Here is a tiny trained network, its code and every weight. The questions are about switching its units off for an input and a class, where a switched-off unit gives its printed mean instead of its output.

import numpy as np


def w(rows, s, z=0):
    codes = np.array(rows[::2]) - 128.0
    scale = np.full(codes.shape[1], s)
    scale[-1] = z or s
    return codes * scale


def norm(h):
    return h / np.sqrt((h * h).mean(-1, keepdims=True) + 1e-5)


def f(y):
    return np.maximum(y, 0)


def log_softmax(a):
    a = a - a.max(-1, keepdims=True)
    return a - np.log(np.exp(a).sum(-1, keepdims=True))


def net(x, mask):
    res = np.array(x, float).reshape(1, 7) / 4 @ E
    u = 0
    for l in range(3):
        y = f(norm(res) @ A[l][:, :-1].T + A[l][:, -1])
        res = res + np.where(mask[u : u + 10], y, B[l][:, -1]) @ B[l][:, :-1]
        u += 10
    return log_softmax(norm(res)[-1] @ U[:, :-1].T + U[:, -1])


A, B = {}, {}
E = w([
[107,208,98,193,148,159,43],'x0',
[131,127,125,125,128,130,125],'x1',
[121,135,143,142,128,121,147],'x2',
[148,107,57,152,252,123,160],'x3',
[120,126,119,135,120,126,133],'x4',
[143,128,123,116,131,131,117],'x5',
[219,82,164,197,136,125,104],'x6',
],0.014)
A[0] = w([
[120,231,140,159,185,103,89,101],'0.n0',
[104,174,78,200,219,142,136,6],'0.n1',
[134,68,173,58,159,121,33,76],'0.n2',
[129,142,125,138,190,106,96,4],'0.n3',
[127,57,80,122,147,137,137,50],'0.n4',
[229,27,155,255,95,163,103,149],'0.n5',
[54,167,106,171,131,176,120,11],'0.n6',
[126,127,183,157,68,179,217,84],'0.n7',
[98,210,131,207,113,198,25,80],'0.n8',
[39,129,71,58,132,151,143,93],'0.n9',
],0.008,0.0033)
B[0] = w([
[148,124,28,103,81,146,68,200],'0.n0',
[109,92,101,88,167,226,60,202],'0.n1',
[77,140,115,132,108,135,157,147],'0.n2',
[117,106,82,158,113,170,145,148],'0.n3',
[92,174,177,113,168,91,164,161],'0.n4',
[123,63,205,188,135,73,77,254],'0.n5',
[132,134,102,81,122,110,47,169],'0.n6',
[141,100,107,76,106,167,106,179],'0.n7',
[129,255,197,229,105,65,209,249],'0.n8',
[196,131,229,182,141,171,155,219],'0.n9',
],0.0076,0.0066)
A[1] = w([
[108,104,85,138,105,142,86,72],'1.n0',
[118,161,193,112,57,101,125,156],'1.n1',
[148,189,104,48,60,90,133,73],'1.n2',
[142,54,204,49,3,144,166,112],'1.n3',
[115,110,107,42,133,153,239,59],'1.n4',
[109,67,161,74,103,74,130,74],'1.n5',
[124,107,174,126,75,87,85,3],'1.n6',
[179,111,166,138,140,106,151,97],'1.n7',
[129,23,140,68,196,140,196,117],'1.n8',
[131,151,52,41,131,230,226,155],'1.n9',
],0.011,0.0052)
B[1] = w([
[144,141,195,148,137,117,148,134],'1.n0',
[112,182,104,80,56,150,3,215],'1.n1',
[83,191,58,126,119,86,113,165],'1.n2',
[87,63,34,163,198,248,98,253],'1.n3',
[206,237,211,157,211,163,131,200],'1.n4',
[118,45,103,55,115,188,136,181],'1.n5',
[204,110,245,158,150,134,157,156],'1.n6',
[117,126,79,77,106,113,112,164],'1.n7',
[126,169,181,133,102,1,126,229],'1.n8',
[136,198,205,142,110,174,223,210],'1.n9',
],0.009,0.011)
A[2] = w([
[69,211,48,80,104,231,156,46],'2.n0',
[73,155,93,150,96,153,32,151],'2.n1',
[92,212,142,86,48,153,169,2],'2.n2',
[113,32,117,91,15,180,106,79],'2.n3',
[129,175,51,251,234,187,98,118],'2.n4',
[135,118,110,129,117,78,147,91],'2.n5',
[156,14,114,112,151,20,171,33],'2.n6',
[132,69,144,58,118,153,99,79],'2.n7',
[133,113,161,115,183,32,221,71],'2.n8',
[102,162,119,98,164,182,176,86],'2.n9',
],0.012,0.0043)
B[2] = w([
[43,139,76,16,89,101,122,251],'2.n0',
[201,131,143,145,118,77,175,252],'2.n1',
[180,38,77,171,175,75,76,191],'2.n2',
[163,142,171,187,255,175,191,191],'2.n3',
[110,43,162,86,145,189,149,254],'2.n4',
[115,68,105,151,97,100,163,136],'2.n5',
[58,96,23,112,132,64,107,177],'2.n6',
[112,63,138,158,160,146,161,166],'2.n7',
[133,181,102,160,77,43,171,198],'2.n8',
[106,174,107,125,93,166,158,197],'2.n9',
],0.012,0.01)
U = w([
[70,130,84,47,127,199,132,180],'0',
[155,24,154,175,192,174,101,197],'1',
[115,186,72,105,53,73,38,81],'2',
[191,156,204,205,66,113,59,3],'3',
[147,191,165,137,146,93,198,156],'4',
[112,82,75,156,139,4,138,56],'5',
],0.023,0.0044)

Each question gives the input, the list of numbers given to net, and the class t.
The units are the neurons (one row each of A and B). Each row of codes is followed by its name. A weight is (code - 128) times the scale printed after its matrix; where a second scale follows, it is the last column's (A, B and U).
mask holds one flag per neuron, layer by layer. A switched-off neuron (its flag False) gives its mean, the last column of its row in B, instead of its output. The means were averaged over made-up inputs and are rounded, as every weight is.
A unit's drop is (log p(t) with every unit on - log p(t) with that unit switched off) / (log p(t) with every unit on - log p(t) with every unit switched off).
The circuit of an input: a set's keep is (log p(t) with only the set's units on - log p(t) with every unit switched off) / (log p(t) with every unit on - log p(t) with every unit switched off). Starting from the 12 units with the biggest drops (on a tie, the unit counted first), units are removed one at a time, each time the one whose removal leaves the highest keep (on an exact tie, the one counted first), for as long as the keep stays at least 0.8.
units of the circuit, in order: the units of the circuit, biggest drop first
most important unit: the unit with the biggest drop
k most important neurons: the k neurons with the biggest drops, biggest first
k most important neurons of layer l: the k neurons of layer l with the biggest drops, biggest first
drop of u: that unit's drop, to one decimal
input [5,-3,2,4,2,7,0], class 0: most important unit -> 0.n5
input [-6,-1,5,5,8,0,-2], class 4: 2 most important neurons of layer 1 -> (1.n4, 1.n9)
input [-4,8,-2,3,-6,-8,0], class 4: units of the circuit, in order -> (0.n5, 1.n4)
input [0,-5,2,-4,-8,1,6], class 1: 2 most important neurons of layer 1 -> (1.n8, 1.n4)
input [7,5,-8,5,-2,-1,0], class 0: 3 most important neurons -> (0.n5, 1.n8, 0.n1)
input [3,-5,-7,0,-4,3,-8], class 2: 2 most important neurons -> (1.n3, 2.n2)
input [0,-2,3,6,-6,6,7], class 5: 2 most important neurons -> (1.n3, 2.n6)
input [-1,-6,-3,1,-4,-8,-4], class 4: 3 most important neurons -> (0.n8, 0.n5, 1.n3)
input [0,-1,4,4,5,4,-2], class 4: 3 most important neurons -> (1.n3, 1.n8, 1.n1)
input [-5,1,-4,8,-4,-2,-1], class 4: 2 most important neurons of layer 1 -> (1.n4, 1.n9)
input [-8,4,3,2,3,4,7], class 5: 2 most important neurons -> (2.n6, 1.n8)
input [-1,3,8,-4,6,-8,0], class 0: 3 most important neurons -> (1.n3, 0.n5, 2.n0)
input [-4,-8,5,1,0,5,-7], class 4: 2 most important neurons -> (1.n4, 1.n8)
input [-8,2,-2,2,-6,2,3], class 5: most important unit -> 1.n8
input [7,-5,7,0,-3,-5,-1], class 2: 3 most important neurons -> (1.n3, 0.n8, 0.n5)
input [-4,3,0,-5,1,0,1], class 1: 2 most important neurons -> (2.n3, 1.n6)
input [8,-7,8,8,3,4,-2], class 0: 2 most important neurons -> (0.n5, 2.n0)
input [1,-2,4,4,-4,6,0], class 0: drop of 0.n5 -> 1.0
input [-1,1,-7,5,8,-7,-1], class 4: drop of 0.n5 -> 0.7
input [0,-4,-4,-4,4,-8,5], class 1: 2 most important neurons of layer 1 -> (1.n8, 1.n4)
input [0,6,-5,4,8,-1,3], class 5: most important unit -> 1.n3
input [3,-1,5,8,-1,4,0], class 0: drop of 0.n1 -> 0.1
